Here is a tiny trained network, its code and every weight. The questions are about switching its units off for an input and a target symbol, where a switched-off unit gives its printed mean instead of its output.

import numpy as np


def w(rows, s, z=0):
    codes = np.array(rows[::2]) - 128.0
    scale = np.full(codes.shape[1], s)
    scale[-1] = z or s
    return codes * scale


def norm(h):
    return h / np.sqrt((h * h).mean(-1, keepdims=True) + 1e-5)


def f(y):
    return np.maximum(y, 0)


def softmax(a):
    e = np.exp(a - a.max(-1, keepdims=True))
    return e / e.sum(-1, keepdims=True)


def log_softmax(a):
    a = a - a.max(-1, keepdims=True)
    return a - np.log(np.exp(a).sum(-1, keepdims=True))


def net(x, mask):
    ids = ['ΓΞΠαητψω'.index(c) for c in x.split()]
    T = len(ids)
    res = E[ids] + P[:T]
    r = norm(res)
    for j in range(2):
        rows = slice(3 * j, 3 * j + 3)
        q, k, v = (r @ M[0][rows].T for M in (Q, K, V))
        z = softmax(np.where(np.tri(T) > 0, q @ k.T / 3**0.5, -1e9)) @ v
        o = O[0][rows]
        res = res + np.where(mask[j], z, o[:, -1]) @ o[:, :-1]
    y = f(norm(res) @ A[0][:, :-1].T + A[0][:, -1])
    res = res + np.where(mask[2:18], y, B[0][:, -1]) @ B[0][:, :-1]
    return log_softmax(norm(res)[-1] @ U[:, :-1].T + U[:, -1])


Q, K, V, O, A, B = {}, {}, {}, {}, {}, {}
E = w([
[48,52,171,133,104],'Γ',
[60,28,119,184,110],'Ξ',
[75,111,155,128,67],'Π',
[38,82,164,123,100],'α',
[45,103,245,99,93],'η',
[139,84,215,213,90],'τ',
[91,60,86,79,59],'ψ',
[58,177,157,99,104],'ω',
],0.011)
P = w([
[92,187,118,178,88],'0',
[86,51,153,103,85],'1',
[79,136,200,114,214],'2',
[131,61,141,78,93],'3',
[118,132,182,112,226],'4',
[175,57,128,72,116],'5',
[119,119,189,96,255],'6',
[119,35,135,84,100],'7',
],0.013)
Q[0] = w([
[85,83,172,152,4],'h0',
[103,153,101,120,46],'h0',
[145,96,121,159,57],'h0',
[137,169,140,146,255],'h1',
[64,99,179,183,149],'h1',
[147,93,157,57,170],'h1',
],0.019)
K[0] = w([
[64,167,129,161,4],'h0',
[66,97,126,202,98],'h0',
[52,144,87,171,120],'h0',
[193,104,140,72,214],'h1',
[174,178,35,74,163],'h1',
[175,165,97,163,195],'h1',
],0.018)
V[0] = w([
[184,66,162,255,129],'h0',
[195,223,222,123,68],'h0',
[135,197,35,101,134],'h0',
[106,181,114,191,141],'h1',
[107,235,157,184,223],'h1',
[181,151,120,154,116],'h1',
],0.02)
O[0] = w([
[187,169,199,214,124,124],'h0',
[253,161,134,52,149,137],'h0',
[134,50,45,161,131,9],'h0',
[89,106,115,144,179,201],'h1',
[135,104,36,218,198,188],'h1',
[157,89,165,160,113,40],'h1',
],0.017,0.012)
A[0] = w([
[103,181,90,230,78,79],'n0',
[84,109,164,128,127,138],'n1',
[168,129,186,110,73,134],'n2',
[89,94,136,66,95,118],'n3',
[154,4,151,86,109,135],'n4',
[163,55,130,110,158,3],'n5',
[162,74,132,132,142,129],'n6',
[127,122,57,188,140,68],'n7',
[106,179,93,170,141,96],'n8',
[137,127,115,107,174,99],'n9',
[214,67,123,74,122,29],'n10',
[109,89,122,177,182,130],'n11',
[73,200,127,178,57,145],'n12',
[147,183,159,211,99,144],'n13',
[131,98,130,199,60,94],'n14',
[105,142,53,203,66,149],'n15',
],0.021,0.0057)
B[0] = w([
[146,13,77,145,212,195],'n0',
[90,160,99,68,179,228],'n1',
[98,85,51,112,126,174],'n2',
[124,189,123,223,82,209],'n3',
[203,122,197,74,249,179],'n4',
[159,37,198,96,92,152],'n5',
[129,109,194,110,104,151],'n6',
[31,223,142,134,97,173],'n7',
[186,172,96,167,160,197],'n8',
[86,96,163,133,118,202],'n9',
[185,128,3,192,61,175],'n10',
[66,155,79,126,89,221],'n11',
[190,25,143,75,57,254],'n12',
[128,221,140,212,86,235],'n13',
[53,81,205,189,130,161],'n14',
[103,147,236,97,165,170],'n15',
],0.028,0.0089)
U = w([
[93,47,197,207,153,231],'Γ',
[101,26,76,82,220,49],'Ξ',
[19,214,65,178,146,5],'Π',
[234,59,184,112,150,175],'α',
[193,133,22,132,106,212],'η',
[100,134,172,74,1,63],'τ',
[194,216,175,209,125,225],'ψ',
[155,172,222,51,240,148],'ω',
],0.0087,0.002)

Each question gives the input, a string of symbols that net reads in full, and the target symbol t.
The units are the heads (3 rows each of Q, K, V and O) and the neurons (one row each of A and B). Each row of codes is followed by its name. A weight is (code - 128) times the scale printed after its matrix; where a second scale follows, it is the last column's (O, A, B and U).
mask holds one flag per unit, heads first, then neurons. A switched-off unit (its flag False) gives its mean, the last column of its rows in O or B, instead of its output. The means were averaged over made-up inputs and are rounded, as every weight is.
A unit's drop is (log p(t) with every unit on - log p(t) with that unit switched off) / (log p(t) with every unit on - log p(t) with every unit switched off).
The circuit of an input: a set's keep is (log p(t) with only the set's units on - log p(t) with every unit switched off) / (log p(t) with every unit on - log p(t) with every unit switched off). Starting from the 12 units with the biggest drops (on a tie, the unit counted first), units are removed one at a time, each time the one whose removal leaves the highest keep (on an exact tie, the one counted first), for as long as the keep stays at least 0.8.
circuit, biggest first: the units of the circuit, biggest drop first
unit that matters most: the unit with the biggest drop
which heads matter: for each layer, one digit per head in row order, 1 if its drop is at least 0.15 and else 0, layers parted by /
drop of u: that unit's drop, to one decimal
input Γ η τ Ξ Ξ η α ω, target τ: unit that matters most : h1
input Ξ Π Ξ Ξ Ξ, target Γ: circuit, biggest first : [h0, n0]
input ψ Ξ Γ Γ ω Ξ Π τ, target ω: circuit, biggest first : [n4, h0, h1]
input Γ α η Ξ τ α, target τ: circuit, biggest first : [h0, h1, n12]
input Π Π τ η α ω, target α: circuit, biggest first : [h0, n11]
input η η Π α, target η: circuit, biggest first : [h0, n10]
input Π ψ ω Ξ Ξ α Ξ α, target α: which heads matter : 10
input Ξ η Γ, target ω: circuit, biggest first : [n11, h0]
input Ξ α η Ξ α, target ω: circuit, biggest first : [h0, n11]
input α ψ Π, target τ: which heads matter : 01
input ψ Ξ ψ η Ξ, target τ: circuit, biggest first : [h1, n12]
input Γ Γ Π, target η: circuit, biggest first : [h1, n8, n14]
input Γ τ η, target ψ: circuit, biggest first : [h0, n13]
input Ξ τ τ Ξ τ Ξ Ξ, target ψ: circuit, biggest first : [h0]
input η η Ξ Π Ξ Γ, target η: circuit, biggest first : [h0, n10]
input ω α η ω, target Ξ: drop of h1 : 0.4
input α Ξ α α Ξ, target Ξ: drop of n0 : 0.5
input η ω ψ Γ ψ η, target η: drop of n10 : 0.3
input ψ Γ η Ξ, target ω: drop of h0 : 0.4
input α α η ψ τ, target τ: circuit, biggest first : [h1]
